Here is a tiny trained network, its code and every weight. The questions are about switching its units off for an input and a target symbol, where a switched-off unit gives its printed mean instead of its output.

import numpy as np


def w(rows, s, z=0):
    codes = np.array(rows[::2]) - 128.0
    scale = np.full(codes.shape[1], s)
    scale[-1] = z or s
    return codes * scale


def f(y):
    return y / 2 * (1 + np.tanh(0.7978845608 * (y + 0.044715 * y**3)))


def softmax(a):
    e = np.exp(a - a.max(-1, keepdims=True))
    return e / e.sum(-1, keepdims=True)


def log_softmax(a):
    a = a - a.max(-1, keepdims=True)
    return a - np.log(np.exp(a).sum(-1, keepdims=True))


def net(x, mask):
    ids = ['αζθμσω'.index(c) for c in x.split()]
    T = len(ids)
    res = E[ids] + P[:T]
    u = 0
    for l in range(2):
        r = res
        for j in range(2):
            rows = slice(2 * j, 2 * j + 2)
            q, k, v = (r @ M[l][rows].T for M in (Q, K, V))
            z = softmax(np.where(np.tri(T) > 0, q @ k.T / 2**0.5, -1e9)) @ v
            o = O[l][rows]
            res = res + np.where(mask[u + j], z, o[:, -1]) @ o[:, :-1]
        u += 2
        y = f(res @ A[l][:, :-1].T + A[l][:, -1])
        res = res + np.where(mask[u : u + 8], y, B[l][:, -1]) @ B[l][:, :-1]
        u += 8
    return log_softmax(res[-1] @ U[:, :-1].T + U[:, -1])


Q, K, V, O, A, B = {}, {}, {}, {}, {}, {}
E = w([
[198,99,64,76],'α',
[168,111,230,78],'ζ',
[39,144,96,176],'θ',
[186,254,221,208],'μ',
[118,69,105,213],'σ',
[109,183,126,50],'ω',
],0.015)
P = w([
[122,100,68,162],'0',
[151,107,76,160],'1',
[179,122,82,159],'2',
[201,135,90,161],'3',
[218,151,93,157],'4',
[233,164,95,155],'5',
[245,175,95,155],'6',
[254,183,90,157],'7',
],0.011)
Q[0] = w([
[179,114,82,142],'0.h1',
[156,112,135,124],'0.h1',
[100,108,146,151],'0.h2',
[251,184,41,189],'0.h2',
],0.017)
K[0] = w([
[160,150,169,171],'0.h1',
[146,128,133,141],'0.h1',
[124,115,115,90],'0.h2',
[212,248,147,201],'0.h2',
],0.015)
V[0] = w([
[111,31,106,117],'0.h1',
[37,121,155,137],'0.h1',
[70,165,148,2],'0.h2',
[80,221,17,225],'0.h2',
],0.0056)
O[0] = w([
[116,123,207,27,100],'0.h1',
[151,95,145,75,64],'0.h1',
[147,20,192,43,1],'0.h2',
[227,255,84,195,209],'0.h2',
],0.0076,0.0059)
A[0] = w([
[156,105,243,145,114],'0.n1',
[200,130,154,136,182],'0.n2',
[41,173,104,172,55],'0.n3',
[254,95,155,58,125],'0.n4',
[126,208,114,89,190],'0.n5',
[185,63,67,36,112],'0.n6',
[144,123,154,114,1],'0.n7',
[2,167,88,127,73],'0.n8',
],0.0091,0.0049)
B[0] = w([
[160,184,1,113,135],'0.n1',
[133,163,130,174,253],'0.n2',
[135,123,187,45,189],'0.n3',
[191,219,131,148,200],'0.n4',
[86,138,128,150,250],'0.n5',
[159,180,192,70,175],'0.n6',
[182,148,82,48,106],'0.n7',
[159,54,110,48,130],'0.n8',
],0.0082,0.0063)
Q[1] = w([
[126,97,2,58],'1.h1',
[195,24,145,145],'1.h1',
[203,102,215,233],'1.h2',
[119,171,211,155],'1.h2',
],0.011)
K[1] = w([
[60,139,228,173],'1.h1',
[85,72,106,2],'1.h1',
[34,225,151,171],'1.h2',
[52,202,86,189],'1.h2',
],0.0069)
V[1] = w([
[41,144,148,100],'1.h1',
[94,24,155,204],'1.h1',
[184,91,117,158],'1.h2',
[132,212,247,157],'1.h2',
],0.012)
O[1] = w([
[103,175,194,160,33],'1.h1',
[213,110,165,160,27],'1.h1',
[165,98,7,112,148],'1.h2',
[149,103,227,125,254],'1.h2',
],0.015,0.016)
A[1] = w([
[114,83,100,104,182],'1.n1',
[128,133,79,58,2],'1.n2',
[156,160,120,76,83],'1.n3',
[78,76,93,195,164],'1.n4',
[149,143,176,147,85],'1.n5',
[110,86,178,9,37],'1.n6',
[166,46,170,111,151],'1.n7',
[55,82,139,164,90],'1.n8',
],0.013,0.0077)
B[1] = w([
[195,70,167,110,226],'1.n1',
[63,119,151,129,254],'1.n2',
[131,157,205,152,200],'1.n3',
[97,186,201,61,219],'1.n4',
[142,118,50,86,228],'1.n5',
[208,109,133,163,158],'1.n6',
[54,130,102,137,247],'1.n7',
[246,83,138,152,131],'1.n8',
],0.011,0.007)
U = w([
[230,131,45,126,251],'α',
[232,38,225,43,53],'ζ',
[139,98,115,25,26],'θ',
[134,186,254,144,208],'μ',
[118,85,146,164,221],'σ',
[93,226,89,170,14],'ω',
],0.0092,0.0023)

Each question gives the input, a string of symbols that net reads in full, and the target symbol t.
The units are the heads (2 rows each of Q, K, V and O) and the neurons (one row each of A and B). Each row of codes is followed by its name. A weight is (code - 128) times the scale printed after its matrix; where a second scale follows, it is the last column's (O, A, B and U).
mask holds one flag per unit, layer by layer, with each layer's heads first. A switched-off unit (its flag False) gives its mean, the last column of its rows in O or B, instead of its output. The means were averaged over made-up inputs and are rounded, as every weight is.
A unit's drop is (log p(t) with every unit on - log p(t) with that unit switched off) / (log p(t) with every unit on - log p(t) with every unit switched off).
The circuit of an input: a set's keep is (log p(t) with only the set's units on - log p(t) with every unit switched off) / (log p(t) with every unit on - log p(t) with every unit switched off). Starting from the 12 units with the biggest drops (on a tie, the unit counted first), units are removed one at a time, each time the one whose removal leaves the highest keep (on an exact tie, the one counted first), for as long as the keep stays at least 0.8.
units of the circuit, in order: the units of the circuit, biggest drop first
k most important neurons: the k neurons with the biggest drops, biggest first
top k neurons in layer l: the k neurons of layer l with the biggest drops, biggest first
heads that matter: for each layer, one digit per head in row order, 1 if its drop is at least 0.15 and else 0, layers parted by /
input ω α ζ ω, target ζ: units of the circuit, in order => [0.h2; 1.n6]
input α θ θ σ α α ω α, target μ: 2 most important neurons => [1.n3; 1.n2]
input σ α ζ σ ζ, target α: units of the circuit, in order => [1.h2]
input θ ω θ, target μ: 2 most important neurons => [1.n5; 1.n4]
input α α α ω ω ω, target μ: 2 most important neurons => [0.n6; 1.n5]
input θ θ σ, target ω: heads that matter => 00 / 11
input σ ω ω θ, target μ: heads that matter => 11 / 11
input α μ σ σ μ, target α: heads that matter => 10 / 10
input σ α α σ, target θ: units of the circuit, in order => [1.h2; 1.n4; 0.n4; 1.n1]
input σ α α σ μ θ, target θ: heads that matter => 00 / 10
input θ ω ω, target μ: heads that matter => 11 / 10
input ζ α σ θ, target α: heads that matter => 01 / 11
input α ζ α ζ ζ σ, target ζ: top 2 neurons in layer 0 => [0.n4; 0.n6]
input α ω σ, target μ: heads that matter => 10 / 10
input μ σ ω, target ω: top 2 neurons in layer 0 => [0.n5; 0.n3]
input α θ σ σ, target α: units of the circuit, in order => [1.h2; 0.n8]
input ζ α ζ ζ α, target ζ: top neuron in layer 1 => [1.n6]
input α ζ μ σ α θ θ θ, target θ: 4 most important neurons => [0.n8; 0.n2; 0.n3; 1.n1]
input σ ζ α α μ σ μ, target α: heads that matter => 11 / 10
input ζ σ ζ ω θ α, target ω: heads that matter => 00 / 01
input α ω ω σ ω α θ α, target ω: heads that matter => 00 / 11
input α σ α σ ω, target α: top 3 neurons in layer 1 => [1.n4; 1.n7; 1.n2]
